In the rows, zero is written as 128.
Each row has a class, written after it, and each block has its own classes.
[126 127 134 161 121 114 105 156 132 106 155 129 187 150 145 133 139 118
 123 133 147 103 133 144 136 149 106 141 140 144 129 154 121 140]	Mevo
[114 140 189 155 123 122 105 146 140 118 129 143 158 148 132 127 154 161
 141 106 140 113 147 131 136 144 129 125 123 135 125 130 120 193]	Mevo
[147 112 116 112 151 108 119 133 117 149 143 143 172 163 136 146 162  69
 123 176 106 145 177 145 105 142  81 109 173 119 119 144 129  41]	Mevo
[162  86  87 105 127 170 125 124 155 114 103 143 135 113 131 108 132 134
 141 150 166 119  72 115 120 101 143 139 136 139 147 109 132  90]	Susas
[129 116 123 142  50  90 168 147 116 120 137 121 122  68 179 138 107 125
 159 106 116 112  82 135 131  90 174 177  99 139  85  70 144 252]	Desos
[ 89 147 111 131 161  88 146 143 123 133 125 146 184 131 201 175 151 117
 160 134  54 154 143  98 114 130 117 122  84 150  84 131 133 130]	Mevo
[124 117 122  94 175 192 181 162 121 169 112 149  77 149 104 117  93  98
 168 173  98 131  93  84 102 111  85 172 124 129 133  59 153  62]	Mevo
[144 145 128  97  81 145 148 105 121 134 145 182  87 141  94 119 131 139
  87 121 160 111  68 109 162 154 119 119  85 135 168 176 131  97]	nopi
[129 143 102 149 121  97  90 153 101 102 146 108  68 116 129 160 125 108
 122  99 125 160 116 115 109  90 159 204 160  90 110 109 164 156]	puvem
[127 108 139 116 139 154 120 119 121 123  93 155 125  98  79 106 114 114
 137 128 121 101 105 162 125 198 148  86 147 124 125 109  63 127]	fozut
[ 96 141  44  96 169 106 143 134 137 116 110  95  81 104 174  96 104 116
 123 134 140 137  74 156 142  90 112 133 143 147 123 114 131 142]	bel
[111 118 119 133 120 140 170 167 126 147 115 162 117 122 140 114 114 115
 114 151 132 107 177 139 126 147 116  98  81 111 146  71 124 136]	gid
[ 77 117 108 144 206 132 126 148 163 152 144  97 125 204 169 158 158 109
 112 153 100 130 196  56 115 105  97 173 151 128 161 119 146 106]	puvem
[133 136 178 151 122 161 104 121 144 116 139 111  84 154 108 143 132 148
 134  90 129  95 141  72 115  99 130 160 151  89 121 127 137 185]	gid
[102  99 117  94 130 130 143 145 101 117 123 131 131 168  87  80  99 136
 129 188 188 113  65 189  94 113 125 129 136 152 115 104 144  80]	gid
[148 111  59 101 170 156 152 132 112 139  92 175 150 123 146 143 132 105
 140 121 112 100  57  69 143 132 123 125 117 120 156 125 141  33]	Mevo
[104 136  57 107 169  93 126 149 106 102 111 107 150 129 137 149 124 110
 129 188 125 148 114 134  65 108  97 117 137 133  90 145 144  28]	Susas
[121 116 183 146 177 146  91  95 132 100 156 108 193 162 130 136 124 122
 113 129  91 138 178 149 125 147 133 103 109  99 119 174 121  94]	fozut
[156 124 145 131  78 137 146 123 139 142 163 130 151 109 114  94 141 116
 125 128 137 142 126 170 158 137 150 144 123 133 128 121 117 174]	nopi
[ 71 118  61 156 156 159 161 222 155 128  88 102 132 136 182 128 102 156
 130 164 184  96 158 103 106  94  82 117 105 118 155 114 150  85]	puvem
[109 126 112 146 172  79  88 116 155 128  96 120 135 160 136 107 137 159
 100 104 141 140 128 156 126 160 145  86 148 143 112 133 107 134]	Susas
[148 101 151  85 146 178 184 118 116 134 152 136 131 175 134 161  76  61
 115 218 122 137 137 131  92 127  56  92 113 111 150 108 161  16]	fozut
[130 132 128  98 131 165 165 143  75 124 130 139 119 118 126 139  80 103
 160 167 110 141  89 148 141 152 132 136 114 141 131 101 119  81]	fozut
[201 117 119 127  59 128 103 138 114  80 164 116 163  71 183 137 123 131
 145 107 167 122 106 133 150 100 141 139 171  96 144 121 139 159]	Mevo
[105  97  70  86 189 122  79  86 130 137  93 132 112 132  75  67 135 117
  92 105 146 123  51 131 138 168 159 106 165 143 133 139  90  80]	bel
[122 139 136 104 186 151  79 101 134 109 103 112 132 146 137 145 117 119
 146 168  97 124 183 132 103 120  93  98 188 120 124 178 104  55]	bel
[151 112 142  89 131 148 120 108 122 117 161 155 108 208 100 108 161 125
  98 123 166 117 121  95 119 102 104 148 128 120 162 150 152  88]	puvem
[140  89 131  87  84 149 174 121 119 119 110 156 102 138 114 105  73  88
 147 223 137 132 110 200  80 108 121 112 108 158  92  99 137  71]	Susas
[130 128 154 160  68 167 182 209 145 109 158 175 172 106 160 128 106 175
 119 155 168 148 147 107 103 108 105 120  66  79 156  67 155 123]	puvem
[100 145  33 136 166 138 122 166 122 112  87 151  37 137 126 104 139 121
 124  92 144 131  86 108 147 101 127 167 139 134 119 168 125 101]	puvem
[148 161 202 170 122 149 108 114 135 131 145 110 132 128  87 143 134 152
 118  99 119 151 163 134 166 180 133 114 147 113 111 154 108 177]	fozut
[105 162 214 168 180 147  62  78 124 124 119 123 123 143  46 163 144 106
  99  86 142 165 146  99 153 229 154  54 120  87 145 180 104  88]	Susas
[ 84 146  11 131 155 132 148 164 137 142 106  89  35 142 145 146 114  70
 126  94 139 124  49  34 133  76  97 137 102 121 128 161 153  77]	Susas
[159 103 111 124 146 155 130 136 115 117 131 144 189 150 149 130 138 119
 128 116 119 119 136  60 100 103 111 126 125 102 131 134 145  68]	nopi
[142 111 219 125  81 154 109 107 119 102 169 139 195 121 127 126 109 133
 130 168 149 129 136 221 108 177 169 139 150 101 120 135 102 107]	Desos
[138 165 142 148 125 111  95 145 162  95 177 115 169 109 144 152 135 134
  88 157 133 154 169 139 121 136  99 135 152  94 154 138 145 128]	Mevo
[123 122  83 153 143  72  81 151 126 152  88 130  80 126 162 142 138 142
 131  49  99 147 115  63 138 107 157 138 133 127  96 108 151 179]	Mevo
[104 162 189 146 110 145 131 124 165 163 137 140 121 172  52 118 160 143
 102 132 148 125 132 127 160 181 148 143  98 157 158 126 114 175]	Susas
[112  93  23  93 161 101 133 104 150 151  87 115 121 121 185 138 109  42
  91 152 113 111 137 138 126 113 109  60 119 122 143 138 135  60]	bel
[142 162 143 109 136 109 129  78 135 145 172 109 150 131  93 117 139  95
  90 156 147 158 113 211 170 203  95 106 151 163 121 163 105 127]	bel
[109 127  94 110 158 135 112 143  99 120 112 153  76 104 115  88 127 107
  94 120 163 177 107 130 166 146 173 144 134 119 165 108 134  96]	Desos
[144 114 127 129  70 119 116 120 132  93 130 137 138  73 140 100 127 123
 127 128 179 161  73 224 125 128 175 126 160 115  76 152 114 146]	Desos
[136 128 142 113 131 121 114 107 157 137 148 119 104 146  97 141 159 136
 124 168 149 126 139 142 119 140  87 131 175 144 138 150 118 127]	puvem
[142 126 114  76  90 128 112 110 145 124 128 137 115 128 143 117 138 150
 120 123 157 141  83 109 126 141 179 141 136 150 153  90 111 157]	Susas
[135 151 201  95 150 178 123  79 139 125 126 153 145 140  72 145 131  98
 108 118 152 148  89 123 100 211 124  68 134  79 129 140 116  73]	Mevo
[108 144 219 175 161 150  81 100 124 105 153 125 149 115 113 163 138 117
 137  85  98 165 170 135 114 171 154 101  95  61  87 150 117 147]	gid
[138  96  94 100 138 127 107 108 109 139 107 123 144 110 134 123 129 113
 149 129 117 126 120 145 137 126 180 129 111 137 125 104 133 122]	gid
[140 114 132  96 159 151  99 126 164 133 137 127 132 149 164 116 153 168
 127 146 128 166 155 130 108  88 147 161  99 116 154  99 155 104]	Susas
[125 124  69 171 105  87  98 157 126 125 129 121 126 125 132 105 175 107
  84  78 177 126 118 122 181 114 163 147 158 129 147 159 132 175]	nopi
[159 105 117  78 166 188 103  80 153 148 106 144 102 137 134 126 122  90
 114 137 136 103 136 124 139 174 104 102 155 128 171 138  94  74]	bel
[132 175 118  85 147 113 132  97  94  90 151 149 160 105  75 129 138 118
 115 163 154 172  80 161 134 209 107  73 165 136 137 164  88  53]	puvem
[118 140 159 114  93 114 144 126  93 113 139 136 148 123 140 141 118 141
 165 120  80 100 128  91 106 157 157 117 127 120 110  96  79 149]	Susas
[125 138 145 107 116 171 164  95 133 150 113 109 173  97 117 118 100 103
 133  92 146 114  52 158 128 205 163  81 134  96 100 104  82 129]	bel
[162 135  95 136  71  94 164 126 124 113 187 128 137  95 142 165 136 110
 102 163 131 148 124 107 158 109 105 151 108 142 142 130 169 148]	puvem
[ 73  96  66 103 140  92 178 167 123 162  80 104 105 147 129  75  90 143
 156 169 122  86  86 159 134 106 119  94 137 187 115  84 103 141]	fozut
[129 109 107  58 174 144 175 121 143 161 127 128 104 163 165 125 109  85
 112 188  81 162 176 126  91 121  96 111 132 124 139  57 136  86]	fozut
[ 97 121 100 162  79  92 163 133  94 123 165 135 127  88  98 106 116  50
  91 148 133 155  93 156 171 174 147 111 144 127  98 163 100 102]	Desos
[116 131  99 119 123 166 152 136 177 132 128 143 105 126 111  74 138 155
 106 155 158 126 110 160 157 112 139 169  94 162 140 119 137 167]	gid
[113 126 145 150 143 128 169 134 112 118 112 136 161  93 133 129  98 143
 143 137 122 101 100 145 126 159 127 109 115 117 106 111 118 121]	Desos
[142 139 184 121  85 143 109 114 165 149 133 154 151  78 106 100 140 160
 128 106 132 141 136 158 163 209 174  97 120 127 147  92  78 204]	Mevo
[115 125  99 113 141 180 151 134 127 151  90 149  33 111 102 109 120  93
 140 106 142 145  51 149 174 130 156 148  88 140 126 124 130 139]	fozut
[128 133 103 110 145 150 164 141 149 150 132 101  74 129 121 145  77  94
 133 207 100 172 121 142 127  99  89 163 120 170 123  95 167 118]	fozut
[111 109 114 107 143 136 131 148 185 129 127 136 127 177 155  87 142 198
 115 157 145  92 173 132 110  95  98 158  94 171 154 113 135 166]	puvem
[155 100 126  83 117 147 114 131  95  93 131 125 109 124 125  96  90 110
 145 152 143 132  98 209  92 112 137 129 168 103 105 111 112  91]	fozut
[ 91 145 215 165 140 163  98 105 104 107 127 134 135 156  75 166 130 129
 131  92 144 108 117  54 128 169 120  75 106  96 129 210 117  96]	nopi
[127 141  77 122 152  84 121 149 109 115 132  95 213 113 144 140 135  93
 140 168 139 159 118 155 120 126 112 115 169 150 113 142 134  81]	Desos

A new block, with new classes.
[124 140 129 119 131 138 126 140 159 136 142 129 144 126 111 132 115 144
 130 157 144 128 145 142 116 145 122 150 150 133 141 127 135 149]	rar
[135 167 122 195  42 172  78 195 119 127 154 101 123 151 140  82 119 201
 167 125 114 133 138  52 112 105 111  73 170  95 118 108 103 168]	benan
[122 141 145 103  84 138 108 115 162 123 131 102  98 121 106 145 141 153
 136 176 123 140 169  94 119 143 127 139 128  97 132  95 143 159]	Demep
[ 99 106 119 140 118 112 139 132 142 125 133 133  95 131 105 116 150 168
 159 131 150 141 162 149 123 126 137 113 107 108 152 118 121 147]	telar
[106 131 125 147 111 128 141 148 111 118 122 130 153 130 129 114 108 145
 154 102 157 146 123 141 110 108 124 115 125 143 139 161  95  93]	korak
[103 111 128 171  92 124 137 133 119  94 107 123  79 144 116 125 166 129
 155 100 120 136 113 131 147  96 101 120 115 132 147  99 122 115]	telar
[126 141 121 126 139 132 101 136 161 151 136 134 129 132 132 144 137 137
 133 152 111 135 151 115 117 154 129 141 131 103 125 107 140 158]	rar
[114 137 203 161 116 140 110  72  63  87  76  89 145 128 103 108 201 134
 142  59 182 168 118  95  95  73 122  94  71 162  99 150 145  80]	korak
[145 123 152  92 152 110 116 101 141 145 111 117 128 107 112 158 111 145
 148 132 133 133 141 133 133 131 118 152 117 165 128  99 151 143]	Fotef
[113 135 171 110 165  99 144  83  85  99 119 108 135 140 135 112 134 112
  81 110 112  84  79 176 150  97 138 172 112 170  91  98 185 139]	kufi
[167 199 157  92 134 139  69 107  91 103  55 113 107  53  95 169 209 161
 188 125  84 147 136  60 120 103 138 165 117  83 113  62 107 189]	korak
[ 93 157  68 122  83 111  74 119 119 136  99 121 103 125 139 145 252 137
 148  92  65 162 103  58  94 102 152 127  78  16 126 182 111  78]	Demep
[128 108 119 140 133 121 139 147 119 126 124 124 120 142 145 121 121 114
 155  96 130 131 109 138 140 110 121 127 120 144 138 137 117 119]	telar
[145 210 155 128  88 134  80 169 114  51  94  87 127  80 120 117 113 164
 183 173 203 148  93 117 129 168 172 188 120 111 146  72 120 186]	korak
[ 75 122  90  89  65  73 139  53 109 153 124  95  69  87  72 134 150 200
 138 167 160 144 222  91 132 158 157 101  63 130 165 134 100 151]	kufi
[127 116 104 152 121 118 101 153 118 137 118 139 114 129 129 123 159 169
 163 138 125 145 135 112 121 118 140 111 117  83 112 118 103 146]	kufi
[134 141 150 101 152 125 111 110 131 151 123 111 134 116 105 142 115 149
 148 141 151 142 166 123 132 131 123 141 125 155 126  94 134 174]	rar
[119 170 198 119 120 177 100 123 137 131 169  78 205 155 160 116  68  99
  89 154 130 112  92 119  94 132  99 188 132  92 115 167 172 116]	korak
[128 145 148 118 102 133 125 102 108 108 117 101 117 108  97 118 131 155
 140 134 167 127 140 113 144 124 128 149 113 142 145 115 120 140]	benan
[130 182  99 110 194 156 121 116  96 101 184  98 161 149 142  79 107 135
 135 163 169 107  71 143 136 137 134 217 133  99 109 118 147 182]	ludes
[166 191  78 116 194 206 145 192 101 135 156 138 161 109 203  98  57 101
 104 147 117 126  70 115 105 144 176 157 209  63  90 126  99 155]	benan
[108  98 172 128  31 158  85  68 112 115 193  56 140 173  67  89 171 192
  64 187 135 103 147 112 141  83  95 122 155 115 144 139 130 120]	kufi
[115 136 152 111 118 139 139 105 151 138 115 111 128 123 121 133  79 135
 137 138 186 149 129 121 123 136 118 153 127 158 143 124 125 107]	benan
[106 112 112 160 119  92 135 154  80 112  93 130 122 138 130 109 138 139
 157  54 145 126 113 140 155  87 132 104 119 156 124 124 105 130]	nis
[137 124 158 122 101 129 137 113 115 104 125 107 130 114 108 125 119 133
 120 124 153 114 141 131 134 129 132 135 112 157 140 126 139 133]	benan
[127 142 130  96 154 141 125  87 154 118 137  96 133 138  97 145 107 133
 149 160 158 132 128 124 135 124 106 190 131 149 133  84 139 174]	nis
[126  94 154 138 113 128 150 142 121 114 141 136 131 131 130  99  95 135
 115 123 166 112 134 175 152 116 123 125 137 178 124 120 141 110]	benan
[101 120 128 141 109 114 120 121 105 101 130 105 146 132 115 118 122 170
 152  84 147 129 121 151 116  93 134 127 113 158 139 145 119 108]	ludes
[119  87 133 118 126 129 154  90 133 157 119 128 103 115 136 142 111  91
 128 151 183 166 207  87 135 143 138  91  99 160 127 101 115 142]	benan
[137 106 143 106 143 133 122  86 155 145 135 120 136 144 112 142 157 136
 105 144 136 127 165 125 118 151 115 147 124 127 140 142 148 122]	Demep
[128 155 134  91 128 119 123 122 129 128 121 102 115 116 124 135 114 153
 142 145 140 140 140 126 124 147 137 152 122 118 134  96 138 160]	Demep
[ 85 155  81 149  87 113 109 152 127 110 141 110 102 135 129 120 110 192
 196 118 133 152 127 107  99 111 154 119 103  85 120 106 110 166]	ludes
[133 112 158 115 145 128 124 125 147 132 115 132 112 112 114 134 125 127
 146 138 156 139 149 136 147 143 111 128 128 150 143 111 135 123]	Fotef
[135 135 146 116 131 142 111 111 135 115 128 111 120 119  98 143 128 143
 132 142 154 130 142 128 150 134 118 154 130 150 130  92 136 135]	benan
[186  32 194 102 109  64 138  32 101 107  53 132 111 107  87 167 218 122
  85  78 118  90 139 153 163 109 121 143  96 235 154 111 164 103]	Fotef
[143 188  83 152 166 126 121 140  90 154 117 112 144 155 114 117 160 153
 158  85 154 146 124  57 123 152 121 100 143 118 140 130  88 172]	benan
[125 138 103 140 133 124 129 144 128 127 114 139 133 130 119 135 135 142
 149  98 133 145  99 144 104 118 125 130 126 136 145 153 119 113]	rar
[122 123 152 145  70 122 135 169  90 111  99 129 100 116 147  86 135 139
 138 104 141 135 112 135 135 108 123 104 128 105 145 141 115 109]	Demep
[132 118 150 119 128 136 122 130 147 126 129 113 120 120 110 140 126 139
 139 142 141 126 147 136 137 136 118 151 132 136 132 111 145 140]	telar
[101 144  63 127 129 109 120 115 120 126 149 129 103 128 117 117 131 171
 174 138 126 139 146 116 137 124 152 120 118 120 141 109  86 159]	ludes
[121  99 122 125 144 112 143 113 117 143 106 143 107 107 128 132 118 120
 151 114 163 152 142 133 140 122 130 108  99 161 127 143 125 104]	Fotef
[113 137 142  85 136 114 128  89 151 136 156  90 138 126  84 147  88 172
 147 159 157 119 154 144 128 128 106 176 111 158 131 109 167 168]	Fotef
[109 110 101 160 124 115 121 114 133 123 118 132 154 141  94 113 172 186
 158 113 162 132 169 121 121 107 135 122 130 155 132 133 103 135]	nis
[104 127 192 148  78  86 171 107  50  70  69 113 113 130 102  99 216  31
 117  62 165 129 101  90 151 126 114  82  43 138 142 193 130  61]	korak
[133 138  95 123 161 115 117  85 102 133 121 126 155 142 114 131 152 160
 147 102 136 146 118 128 119 110 138 130 120 163 140 140  87 114]	korak
[145  97 115 115 166 123 110 109 122 129 139 128 100 127 135 140 133 155
 154 149 102 131 149 147 139 116 133 138 105 125 118  69 120 173]	kufi
[113 143 146 108 135 140 113 117 157 151 141 116 125 137 111 130 112 136
 133 166 157 150 143 125 124 141 114 145 135 116 139 110 135 150]	rar
[128  96 171  88 121 140 132  92 169 164 143 127 105 119 105 151 100 125
 113 186 113 118 180 116 127 137 102 135 129 120 126 130 141 140]	kufi
[123 171 116  97 138 126 137  89  85  95 134  65 119 120 124 127 111 128
 139 119 126 134 140 107 165 122 140 129 126 206 133  30 106 155]	benan
[105 176  89 140  94 117 126 116 110 120 115 115  78 134  94 138 159 162
 157  99  87 146 118  89 108 112 131  92 109 102 148 118 106 156]	rar
[113 113 168  93 140 116 139  89 133 121 137 114 133 130 102 133 112 146
 122 133 165 123 153 165 132 125 115 156 119 175 126 107 157 139]	korak
[118 239  79 110 180  93 100 125  89 182 115 141 183  83  93  83 163 183
 192 182 161 181 160  70 102 149 207  86  99  69 113 155  55 169]	rar
[ 99  91 138  94 153  65 163  65 130 204  74 179  60 119 126 123 186  77
 125 135 150 150 156  89 149 146 103 100  79 132 134 155 134 112]	kufi
[121 142 140 114 163 188  87 176 227 154 108 165 105 118 199 195  89 107
 149 105  45 156 115 119  72 143 118 157 172  69 106 108 140  92]	korak
[134 108 160  90 129 132 140  99 148 157 132 129 120 121 114 138  88 125
 105 164 151 131 148 152 138 133 106 148 154 173 142 102 146 147]	rar
[121 134 119 145 106 152 106 125 113 115 149 117 103 138 110 108 143 174
 149 129 136 139 120 125 133  97 115 128 121  97 129 106 118 137]	benan
[ 99 115 121 130 135 129 120  93 125 134 133 130 126 132 126 124 149 146
 117 125 123 137 150 135 129 107 122 120 149 146 142 104 115 121]	ludes
[125 160 130 134 179  82 146 154  55 101  98 106 146 111 114 125  75 161
 212  58 156 142  87 177 128  74 162 127  60 165  80 119 133 159]	telar
[104 120  94 133 118  96 124  87 122 103 133 121  92 131  95 133 154 183
 163 120 128 124 162 132 139 118 140 128 104 158 141  82 120 167]	ludes
[116 144  99 150 115 131 114 134 115 121  98 133 100 124 135 126 143 149
 154  97 112 130  98 108 125 130 128 153 104  64 132 136 111 122]	nis
[102 134 145 133 108  83 139 111 119 123 165 124 227 146  71  58 148 177
 136 170 198 105 135 159 124  99 120 140 133 196 116 175 144 112]	ludes
[130  98 100 121  90 105 100  65 134 124 175 124 107 151 119 146 149 198
  41 138  45  39 151 150 140 148 158 171 151 124 115 101 187 185]	ludes
[121 113 140 112 129 113 140 105 106 100 123 112 113 115 109 126 145 139
 137 114 126 117 112 167 138 102 139 159  90 132 125 122 147 120]	telar
[124  87 178 146 160 145 112 102 112 151 110 132 111 130 130 112 152 131
 151  61 134 147 183 128 132  76 100  68 110 199 122 133 131 115]	rar
[127  74 167 152  86 128 121 125 173 155 151 159 103 158 117 133 122 144
  86 152 123  96 203 123 141 158  99  97 162 152 116 119 168 160]	korak
[106 126 121 129 122 108 137 122 107 102 117 110 111 120 107 134 146 157
 150  89 111 127 119 164 137  94 126 136 112 157 136 103 133 118]	telar
